Here is a tiny trained network, its code and every weight. The questions are about switching its units off for an input and a class, where a switched-off unit gives its printed mean instead of its output.

import numpy as np


def w(rows, s, z=0):
    codes = np.array(rows[::2]) - 128.0
    scale = np.full(codes.shape[1], s)
    scale[-1] = z or s
    return codes * scale


def norm(h):
    return h / np.sqrt((h * h).mean(-1, keepdims=True) + 1e-5)


def f(y):
    return np.maximum(y, 0)


def log_softmax(a):
    a = a - a.max(-1, keepdims=True)
    return a - np.log(np.exp(a).sum(-1, keepdims=True))


def net(x, mask):
    res = np.array(x, float).reshape(1, 8) / 4 @ E
    u = 0
    for l in range(3):
        y = f(norm(res) @ A[l][:, :-1].T + A[l][:, -1])
        res = res + np.where(mask[u : u + 5], y, B[l][:, -1]) @ B[l][:, :-1]
        u += 5
    return log_softmax(norm(res)[-1] @ U[:, :-1].T + U[:, -1])


A, B = {}, {}
E = w([
[122,8,229,87,199,154,50,120,124,119],'x0',
[157,135,103,46,194,203,99,84,72,140],'x1',
[22,22,138,118,180,118,118,167,46,120],'x2',
[3,156,196,63,156,89,56,91,140,120],'x3',
[94,61,144,90,88,191,122,101,187,153],'x4',
[127,120,166,168,75,140,104,196,99,2],'x5',
[81,107,150,97,151,219,92,70,145,201],'x6',
[81,138,142,147,136,138,59,29,161,125],'x7',
],0.0038)
A[0] = w([
[42,163,129,130,110,112,97,71,198,188,6],'0.n1',
[170,112,169,112,168,139,146,254,92,72,10],'0.n2',
[58,150,40,172,119,162,146,79,72,165,45],'0.n3',
[162,84,140,159,186,133,102,190,89,126,153],'0.n4',
[177,169,85,134,68,129,185,139,97,163,166],'0.n5',
],0.0044,0.0018)
B[0] = w([
[140,67,172,188,117,60,184,134,29,61,225],'0.n1',
[205,147,30,169,98,86,129,142,55,52,220],'0.n2',
[210,93,62,138,133,116,193,190,173,237,195],'0.n3',
[107,158,105,124,136,59,208,16,145,73,216],'0.n4',
[119,182,198,80,201,120,4,127,160,199,254],'0.n5',
],0.0041,0.0029)
A[1] = w([
[186,133,132,119,106,238,84,111,78,64,180],'1.n1',
[199,64,148,136,85,191,172,110,172,181,1],'1.n2',
[147,32,109,147,110,99,165,200,8,106,127],'1.n3',
[176,76,153,143,84,202,161,157,215,160,14],'1.n4',
[103,84,166,188,2,167,97,223,167,64,6],'1.n5',
],0.0045,0.0009)
B[1] = w([
[85,157,93,160,99,18,253,171,192,78,199],'1.n1',
[163,149,99,113,225,155,178,177,117,139,188],'1.n2',
[48,182,210,227,24,95,140,117,175,56,253],'1.n3',
[181,179,6,44,115,95,148,151,151,198,176],'1.n4',
[155,150,49,49,193,167,160,76,146,225,221],'1.n5',
],0.0042,0.0036)
A[2] = w([
[170,62,98,121,147,183,112,218,91,25,116],'2.n1',
[126,125,145,52,150,190,112,93,149,200,68],'2.n2',
[75,62,205,70,178,189,10,38,65,137,31],'2.n3',
[232,203,149,252,14,95,75,147,158,41,32],'2.n4',
[77,51,94,173,87,243,131,95,72,164,2],'2.n5',
],0.004,0.0018)
B[2] = w([
[78,123,180,202,95,33,207,131,124,127,165],'2.n1',
[119,124,149,103,98,142,73,196,80,48,185],'2.n2',
[185,96,184,87,183,197,25,52,76,13,215],'2.n3',
[2,18,193,229,63,66,247,182,105,36,252],'2.n4',
[81,186,161,195,51,34,200,150,139,114,160],'2.n5',
],0.0055,0.004)
U = w([
[112,95,176,57,180,200,2,71,90,87,8],'0',
[49,109,165,191,75,77,206,153,114,75,184],'1',
[187,174,63,87,134,153,157,148,138,211,177],'2',
],0.0088,0.0014)

Each question gives the input, the list of numbers given to net, and the class t.
The units are the neurons (one row each of A and B). Each row of codes is followed by its name. A weight is (code - 128) times the scale printed after its matrix; where a second scale follows, it is the last column's (A, B and U).
mask holds one flag per neuron, layer by layer. A switched-off neuron (its flag False) gives its mean, the last column of its row in B, instead of its output. The means were averaged over made-up inputs and are rounded, as every weight is.
A unit's drop is (log p(t) with every unit on - log p(t) with that unit switched off) / (log p(t) with every unit on - log p(t) with every unit switched off).
The circuit of an input: a set's keep is (log p(t) with only the set's units on - log p(t) with every unit switched off) / (log p(t) with every unit on - log p(t) with every unit switched off). Starting from the 12 units with the biggest drops (on a tie, the unit counted first), units are removed one at a time, each time the one whose removal leaves the highest keep (on an exact tie, the one counted first), for as long as the keep stays at least 0.8.
units of the circuit, in order: the units of the circuit, biggest drop first
most important unit: the unit with the biggest drop
top k neurons: the k neurons with the biggest drops, biggest first
drop when u is switched off: that unit's drop, to one decimal
input [-1,4,-3,0,8,6,-3,5], class 2: top 2 neurons -> [1.n5 2.n4]
input [0,-3,-2,7,7,2,-5,8], class 0: units of the circuit, in order -> [1.n3 2.n4 1.n1]
input [6,-7,3,-3,-3,7,7,7], class 0: top 3 neurons -> [2.n3 1.n5 2.n4]
input [1,-4,-3,0,-1,-7,5,3], class 2: top 4 neurons -> [2.n4 0.n5 2.n3 1.n3]
input [0,-5,-1,3,8,0,1,7], class 0: units of the circuit, in order -> [2.n4 1.n3]
input [-3,6,6,1,-6,-3,2,-2], class 2: top 2 neurons -> [2.n4 0.n3]
input [-6,-2,5,-2,7,7,6,-4], class 2: most important unit -> 1.n5
input [-5,1,-8,8,1,-3,7,1], class 0: units of the circuit, in order -> [1.n1 1.n3 2.n2]
input [4,6,-8,2,1,4,3,3], class 1: top 3 neurons -> [1.n1 0.n5 1.n5]
input [7,-2,-3,-8,0,-5,6,5], class 2: top 3 neurons -> [1.n4 2.n3 0.n5]
input [3,-1,-7,-3,-1,0,3,-5], class 2: top 2 neurons -> [1.n3 1.n4]
input [2,-3,-2,8,4,1,-7,3], class 0: drop when 2.n4 is switched off -> 0.3
input [-1,-1,-2,-8,-3,2,6,8], class 2: drop when 0.n3 is switched off -> 0.1
input [3,-1,-8,4,6,-3,-4,-7], class 2: drop when 0.n2 is switched off -> 0.0
